Below are the code and all the weights of a small trained network. Each question names an input and a target symbol and asks about switching units off, where a switched-off unit gives its printed mean instead of its output.

import numpy as np


def w(rows, s, z=0):
    codes = np.array(rows[::2]) - 128.0
    scale = np.full(codes.shape[1], s)
    scale[-1] = z or s
    return codes * scale


def norm(h):
    return h / np.sqrt((h * h).mean(-1, keepdims=True) + 1e-5)


def f(y):
    return y / 2 * (1 + np.tanh(0.7978845608 * (y + 0.044715 * y**3)))


def softmax(a):
    e = np.exp(a - a.max(-1, keepdims=True))
    return e / e.sum(-1, keepdims=True)


def log_softmax(a):
    a = a - a.max(-1, keepdims=True)
    return a - np.log(np.exp(a).sum(-1, keepdims=True))


def net(x, mask):
    ids = ['αβγδεζθλξπσψ'.index(c) for c in x.split()]
    T = len(ids)
    res = E[ids] + P[:T]
    r = norm(res)
    for j in range(2):
        rows = slice(3 * j, 3 * j + 3)
        q, k, v = (r @ M[0][rows].T for M in (Q, K, V))
        z = softmax(np.where(np.tri(T) > 0, q @ k.T / 3**0.5, -1e9)) @ v
        o = O[0][rows]
        res = res + np.where(mask[j], z, o[:, -1]) @ o[:, :-1]
    y = f(norm(res) @ A[0][:, :-1].T + A[0][:, -1])
    res = res + np.where(mask[2:10], y, B[0][:, -1]) @ B[0][:, :-1]
    return log_softmax(norm(res)[-1] @ U[:, :-1].T + U[:, -1])


Q, K, V, O, A, B = {}, {}, {}, {}, {}, {}
E = w([
[90,174,173,130,162,79,175,152,121],'α',
[97,118,170,112,123,63,101,146,66],'β',
[101,181,234,133,138,133,159,85,119],'γ',
[96,177,152,132,19,145,105,113,122],'δ',
[209,4,175,196,147,97,90,179,161],'ε',
[138,115,141,183,117,254,162,95,178],'ζ',
[25,103,103,168,89,105,112,131,95],'θ',
[138,167,101,170,107,105,135,171,96],'λ',
[48,155,207,73,115,89,175,133,126],'ξ',
[131,97,85,40,113,157,115,171,68],'π',
[56,219,88,158,59,101,204,194,153],'σ',
[24,152,187,119,105,129,182,118,158],'ψ',
],0.017)
P = w([
[199,103,36,123,140,130,97,83,147],'0',
[58,111,195,144,75,66,251,121,35],'1',
[56,203,173,139,214,131,81,235,133],'2',
[186,167,76,82,89,117,117,159,178],'3',
[82,115,191,140,86,86,221,133,49],'4',
[66,189,164,139,208,142,76,233,129],'5',
[173,145,77,91,93,124,112,156,168],'6',
[93,114,185,137,90,96,216,139,49],'7',
[81,175,157,139,204,152,73,226,126],'8',
[172,139,75,91,91,134,108,156,163],'9',
[101,113,194,129,87,110,215,139,43],'10',
[91,168,153,138,198,168,66,223,122],'11',
],0.016)
Q[0] = w([
[198,78,80,55,17,82,251,51,87],'H1',
[134,74,170,172,65,115,251,139,18],'H1',
[183,108,151,161,124,96,150,72,143],'H1',
[168,92,128,59,53,87,162,92,79],'H2',
[132,123,163,212,89,148,200,135,10],'H2',
[112,103,185,150,124,121,103,163,123],'H2',
],0.011)
K[0] = w([
[77,232,88,150,123,11,103,41,144],'H1',
[130,106,75,163,192,57,173,59,127],'H1',
[141,168,148,125,165,90,98,62,137],'H1',
[109,152,129,113,98,56,66,52,108],'H2',
[167,100,103,162,180,146,103,41,85],'H2',
[124,44,147,99,153,144,108,127,95],'H2',
],0.013)
V[0] = w([
[165,47,219,120,169,52,156,212,163],'H1',
[122,117,194,254,117,128,129,83,206],'H1',
[100,7,107,65,118,179,136,135,185],'H1',
[104,153,68,74,121,143,63,100,80],'H2',
[132,105,127,120,118,240,196,147,140],'H2',
[150,164,121,214,77,117,75,90,173],'H2',
],0.0098)
O[0] = w([
[147,67,132,221,178,206,110,171,150,1],'H1',
[201,133,115,97,68,234,29,151,123,88],'H1',
[39,137,158,121,170,153,121,231,155,45],'H1',
[210,77,179,131,95,140,82,176,168,117],'H2',
[119,101,130,48,133,103,247,132,41,121],'H2',
[100,89,98,159,133,212,151,119,187,123],'H2',
],0.012,0.0044)
A[0] = w([
[162,71,149,163,54,130,172,62,143,8],'N1',
[42,189,132,68,145,127,87,94,213,42],'N2',
[73,73,111,117,47,137,228,145,173,87],'N3',
[81,179,195,170,114,212,179,105,97,1],'N4',
[113,183,88,90,221,161,116,49,98,167],'N5',
[69,113,178,211,199,123,64,180,185,88],'N6',
[63,111,255,113,148,156,107,65,76,61],'N7',
[145,150,47,65,193,137,100,73,189,179],'N8',
],0.011,0.0061)
B[0] = w([
[91,168,84,128,125,184,141,182,130,161],'N1',
[171,98,97,170,122,124,134,83,78,179],'N2',
[191,107,129,105,217,160,74,119,143,255],'N3',
[80,137,119,132,131,54,4,105,66,177],'N4',
[150,139,177,110,105,104,143,153,192,185],'N5',
[136,112,123,90,110,161,158,96,128,228],'N6',
[163,116,50,137,148,127,155,170,171,200],'N7',
[52,133,175,156,179,141,136,196,91,168],'N8',
],0.016,0.006)
U = w([
[92,158,55,210,79,115,158,156,118,102],'α',
[113,154,213,126,89,173,176,99,211,180],'β',
[130,108,61,86,30,174,145,85,145,161],'γ',
[109,106,135,151,164,215,142,164,148,245],'δ',
[101,79,66,149,138,96,77,85,86,151],'ε',
[194,102,173,138,191,167,156,69,26,122],'ζ',
[148,104,155,93,117,86,57,135,213,158],'θ',
[145,137,22,104,154,134,186,123,215,34],'λ',
[73,105,180,178,189,90,175,161,133,147],'ξ',
[214,92,135,188,101,129,156,175,80,230],'π',
[132,136,171,94,95,78,160,8,77,89],'σ',
[90,128,125,39,122,106,88,206,93,3],'ψ',
],0.011,0.0033)

Each question gives the input, a string of symbols that net reads in full, and the target symbol t.
The units are the heads (3 rows each of Q, K, V and O) and the neurons (one row each of A and B). Each row of codes is followed by its name. A weight is (code - 128) times the scale printed after its matrix; where a second scale follows, it is the last column's (O, A, B and U).
mask holds one flag per unit, heads first, then neurons. A switched-off unit (its flag False) gives its mean, the last column of its rows in O or B, instead of its output. The means were averaged over made-up inputs and are rounded, as every weight is.
A unit's drop is (log p(t) with every unit on - log p(t) with that unit switched off) / (log p(t) with every unit on - log p(t) with every unit switched off).
The circuit of an input: a set's keep is (log p(t) with only the set's units on - log p(t) with every unit switched off) / (log p(t) with every unit on - log p(t) with every unit switched off). Starting from all 10 units, units are removed one at a time, each time the one whose removal leaves the highest keep (on an exact tie, the one counted first), for as long as the keep stays at least 0.8.
circuit, biggest first: the units of the circuit, biggest drop first
unit that matters most: the unit with the biggest drop
k most important neurons: the k neurons with the biggest drops, biggest first
drop of u: that unit's drop, to one decimal
input σ σ σ σ ζ, target σ: circuit, biggest first	[H1]
input λ ξ ξ ψ β γ σ β ξ, target λ: circuit, biggest first	[N7, N8]
input γ ε σ σ ψ γ ε α γ δ ε ζ, target ψ: circuit, biggest first	[H2, N4, N5]
input ψ σ γ σ θ λ, target π: 2 most important neurons	[N4, N3]
input γ σ λ θ θ σ σ α σ ψ θ, target γ: circuit, biggest first	[H1, H2]
input γ ζ γ, target ψ: 3 most important neurons	[N4, N7, N5]
input δ ε σ ξ ξ σ σ σ σ ζ ψ ζ, target ψ: circuit, biggest first	[H2, N4, H1]
input α σ β γ λ, target α: circuit, biggest first	[H2, N3]
input ψ θ σ ξ γ σ σ γ ψ, target ε: 3 most important neurons	[N4, N2, N7]
input σ σ δ γ σ σ σ ψ λ ζ, target δ: 2 most important neurons	[N8, N1]
input σ γ σ ψ, target ζ: circuit, biggest first	[N3, N2]
input θ σ σ γ, target β: 3 most important neurons	[N5, N8, N4]
input σ σ σ ψ ψ β, target ζ: 2 most important neurons	[N6, N1]
input ξ ξ λ γ γ, target ξ: unit that matters most	H1
input β σ ξ σ β δ σ ξ γ β, target θ: 2 most important neurons	[N2, N4]
input σ γ σ σ ψ ξ, target λ: 2 most important neurons	[N7, N6]
input ψ ψ θ ξ σ σ ξ β α, target β: 3 most important neurons	[N6, N5, N3]
input σ σ σ β ψ γ, target θ: 3 most important neurons	[N5, N4, N7]
input ζ σ γ π σ ξ γ σ ε π, target ψ: 2 most important neurons	[N8, N5]
input ξ ξ ξ σ σ γ δ π π γ λ, target ξ: circuit, biggest first	[H1]
input ζ β θ λ θ γ σ σ γ σ ψ, target ζ: 2 most important neurons	[N3, N4]
input β β σ ξ σ σ, target α: 2 most important neurons	[N3, N8]
input σ α γ ξ, target σ: 2 most important neurons	[N2, N7]
input σ ψ σ θ, target ε: 2 most important neurons	[N2, N8]
input γ λ β θ θ ψ, target ε: drop of N6	0.0
input ε σ σ ψ ξ σ β σ δ σ ξ, target ε: drop of H2	0.2
input σ σ σ, target α: drop of N3	0.3
input ζ ξ θ σ θ γ σ σ, target ζ: unit that matters most	N3
input σ σ β ζ γ σ, target ψ: drop of N7	0.1
